Here is a tiny trained network, its code and every weight. The questions are about switching its units off for an input and a class, where a switched-off unit gives its printed mean instead of its output.

import numpy as np


def w(rows, s, z=0):
    codes = np.array(rows[::2]) - 128.0
    scale = np.full(codes.shape[1], s)
    scale[-1] = z or s
    return codes * scale


def norm(h):
    return h / np.sqrt((h * h).mean(-1, keepdims=True) + 1e-5)


def f(y):
    return np.maximum(y, 0)


def log_softmax(a):
    a = a - a.max(-1, keepdims=True)
    return a - np.log(np.exp(a).sum(-1, keepdims=True))


def net(x, mask):
    res = np.array(x, float).reshape(1, 3) / 4 @ E
    u = 0
    for l in range(2):
        y = f(norm(res) @ A[l][:, :-1].T + A[l][:, -1])
        res = res + np.where(mask[u : u + 3], y, B[l][:, -1]) @ B[l][:, :-1]
        u += 3
    return log_softmax(norm(res)[-1] @ U[:, :-1].T + U[:, -1])


A, B = {}, {}
E = w([
[254,124,241,163,34,159,135,162],'x0',
[42,56,123,109,130,231,60,14],'x1',
[101,194,194,37,120,183,132,115],'x2',
],0.0079)
A[0] = w([
[200,1,149,240,78,188,159,68,74],'0.n0',
[76,167,133,78,180,128,185,247,83],'0.n1',
[88,125,51,165,165,80,213,180,2],'0.n2',
],0.0075,0.008)
B[0] = w([
[104,50,152,93,111,136,124,246,254],'0.n0',
[99,72,113,58,134,140,27,204,209],'0.n1',
[187,231,166,169,208,250,60,229,178],'0.n2',
],0.011,0.0052)
A[1] = w([
[189,60,195,45,91,44,219,189,94],'1.n0',
[144,67,19,254,101,150,110,172,254],'1.n1',
[107,144,69,97,54,161,7,119,29],'1.n2',
],0.0059,0.0027)
B[1] = w([
[115,203,79,127,124,98,200,23,251],'1.n0',
[196,125,98,255,178,68,77,6,253],'1.n1',
[138,160,97,149,117,64,250,147,181],'1.n2',
],0.0093,0.0054)
U = w([
[178,200,87,196,214,108,33,169,144],'0',
[209,147,115,214,91,28,158,105,114],'1',
[83,96,72,207,164,102,57,11,37],'2',
[169,23,140,169,78,155,79,162,254],'3',
[89,178,96,29,145,113,57,234,131],'4',
[196,255,160,56,78,123,158,132,160],'5',
[30,162,118,40,162,190,128,52,24],'6',
[109,118,217,78,34,216,125,62,185],'7',
],0.018,0.001)

Each question gives the input, the list of numbers given to net, and the class t.
The units are the neurons (one row each of A and B). Each row of codes is followed by its name. A weight is (code - 128) times the scale printed after its matrix; where a second scale follows, it is the last column's (A, B and U).
mask holds one flag per neuron, layer by layer. A switched-off neuron (its flag False) gives its mean, the last column of its row in B, instead of its output. The means were averaged over made-up inputs and are rounded, as every weight is.
A unit's drop is (log p(t) with every unit on - log p(t) with that unit switched off) / (log p(t) with every unit on - log p(t) with every unit switched off).
The circuit of an input: a set's keep is (log p(t) with only the set's units on - log p(t) with every unit switched off) / (log p(t) with every unit on - log p(t) with every unit switched off). Starting from all 6 units, units are removed one at a time, each time the one whose removal leaves the highest keep (on an exact tie, the one counted first), for as long as the keep stays at least 0.8.
units of the circuit, in order: the units of the circuit, biggest drop first
top k neurons: the k neurons with the biggest drops, biggest first
drop when u is switched off: that unit's drop, to one decimal
input [-3,-8,1], class 4: units of the circuit, in order => 0.n1
input [4,8,0], class 3: top 2 neurons => 0.n0, 1.n0
input [-3,0,-1], class 0: top 2 neurons => 0.n2, 1.n0
input [-7,0,6], class 4: top 2 neurons => 0.n1, 1.n0
input [-5,0,5], class 4: top 2 neurons => 0.n1, 1.n0
input [1,6,-3], class 3: top 2 neurons => 0.n0, 1.n0
input [0,1,2], class 6: units of the circuit, in order => 1.n1, 0.n1
input [-4,-1,1], class 4: top 2 neurons => 1.n1, 0.n1
input [1,1,2], class 7: top 4 neurons => 1.n1, 0.n1, 1.n0, 0.n0
input [0,0,1], class 4: top 3 neurons => 1.n1, 1.n0, 0.n1
input [-6,0,1], class 4: top 3 neurons => 1.n1, 1.n0, 0.n1
input [0,-3,-8], class 0: drop when 1.n2 is switched off => 0.1
input [-7,0,-7], class 0: drop when 0.n2 is switched off => 1.3
input [-2,0,-4], class 0: drop when 0.n2 is switched off => 2.2
